Below are the code and all the weights of a small trained network. Each question names an input and a class and asks about switching units off, where a switched-off unit gives its printed mean instead of its output.

import numpy as np


def w(rows, s, z=0):
    codes = np.array(rows[::2]) - 128.0
    scale = np.full(codes.shape[1], s)
    scale[-1] = z or s
    return codes * scale


def f(y):
    return y / 2 * (1 + np.tanh(0.7978845608 * (y + 0.044715 * y**3)))


def log_softmax(a):
    a = a - a.max(-1, keepdims=True)
    return a - np.log(np.exp(a).sum(-1, keepdims=True))


def net(x, mask):
    res = np.array(x, float).reshape(1, 4) / 4 @ E
    y = f(res @ A[0][:, :-1].T + A[0][:, -1])
    res = res + np.where(mask, y, B[0][:, -1]) @ B[0][:, :-1]
    return log_softmax(res[-1] @ U[:, :-1].T + U[:, -1])


A, B = {}, {}
E = w([
[152,230,26,71,125,68],'x0',
[83,29,66,127,30,104],'x1',
[254,46,138,31,200,113],'x2',
[131,130,143,133,124,95],'x3',
],0.009)
A[0] = w([
[150,79,189,110,136,159,176],'n0',
[80,52,73,148,101,81,195],'n1',
[108,71,86,150,69,115,220],'n2',
[113,242,143,107,146,155,203],'n3',
[129,195,48,80,118,93,179],'n4',
[117,170,9,146,121,87,158],'n5',
[63,156,122,156,122,142,202],'n6',
[229,156,59,78,191,99,141],'n7',
[142,211,195,112,195,169,255],'n8',
[172,41,90,46,127,92,168],'n9',
[88,111,211,174,142,187,224],'n10',
[59,194,118,195,137,116,200],'n11',
[213,68,192,130,121,152,185],'n12',
[120,66,184,199,138,150,248],'n13',
[121,35,142,120,141,120,139],'n14',
[82,159,196,147,90,135,145],'n15',
[92,127,65,150,114,123,143],'n16',
[149,173,137,128,187,182,207],'n17',
],0.011,0.0068)
B[0] = w([
[204,169,191,107,180,192,192],'n0',
[110,14,89,128,138,210,205],'n1',
[60,24,54,159,132,253,208],'n2',
[89,178,177,137,68,56,227],'n3',
[126,109,54,103,31,64,212],'n4',
[135,114,62,121,59,99,205],'n5',
[54,119,124,189,86,118,208],'n6',
[124,95,145,61,140,31,216],'n7',
[134,204,215,122,102,15,253],'n8',
[149,124,59,29,223,168,205],'n9',
[146,117,202,210,224,134,238],'n10',
[114,177,117,239,48,105,240],'n11',
[198,187,168,84,170,178,211],'n12',
[147,125,208,219,186,227,237],'n13',
[127,148,143,82,119,230,182],'n14',
[69,130,135,170,148,132,189],'n15',
[159,105,99,171,85,138,169],'n16',
[150,201,178,122,106,44,202],'n17',
],0.0072,0.013)
U = w([
[55,178,211,218,182,120,74],'0',
[254,172,200,103,163,137,104],'1',
[115,34,131,218,127,186,254],'2',
[169,102,123,60,172,237,136],'3',
[124,200,123,172,51,70,24],'4',
[122,138,149,11,154,38,168],'5',
[76,84,19,133,64,117,53],'6',
[184,62,15,32,154,120,205],'7',
],0.007,0.00095)

Each question gives the input, the list of numbers given to net, and the class t.
The units are the neurons (one row each of A and B). Each row of codes is followed by its name. A weight is (code - 128) times the scale printed after its matrix; where a second scale follows, it is the last column's (A, B and U).
mask holds one flag per neuron, in row order. A switched-off neuron (its flag False) gives its mean, the last column of its row in B, instead of its output. The means were averaged over made-up inputs and are rounded, as every weight is.
A unit's drop is (log p(t) with every unit on - log p(t) with that unit switched off) / (log p(t) with every unit on - log p(t) with every unit switched off).
The circuit of an input: a set's keep is (log p(t) with only the set's units on - log p(t) with every unit switched off) / (log p(t) with every unit on - log p(t) with every unit switched off). Starting from the 12 units with the biggest drops (on a tie, the unit counted first), units are removed one at a time, each time the one whose removal leaves the highest keep (on an exact tie, the one counted first), for as long as the keep stays at least 0.8.
circuit, biggest first: the units of the circuit, biggest drop first
top k neurons: the k neurons with the biggest drops, biggest first
drop of u: that unit's drop, to one decimal
input [6,1,8,-3], class 7: circuit, biggest first => (n9)
input [-6,0,2,1], class 1: circuit, biggest first => (n12; n0)
input [-2,1,7,-8], class 3: circuit, biggest first => (n9; n14)
input [1,-7,5,1], class 5: circuit, biggest first => (n7; n13)
input [8,-4,1,-3], class 5: top 2 neurons => (n7; n11)
input [1,4,-1,-6], class 6: top 4 neurons => (n10; n13; n0; n12)
input [-5,1,8,-5], class 3: top 2 neurons => (n9; n8)
input [-1,0,1,-7], class 1: top 2 neurons => (n2; n1)
input [5,0,6,8], class 5: top 4 neurons => (n7; n2; n1; n16)
input [1,-8,8,2], class 5: top 2 neurons => (n7; n13)
input [3,0,7,-2], class 5: drop of n7 => 0.6
input [0,2,3,-6], class 3: drop of n8 => 0.1
input [7,6,1,7], class 7: drop of n9 => 0.3
input [-8,-4,4,6], class 1: drop of n9 => 0.0
input [0,4,-2,-5], class 2: top neuron => (n4)
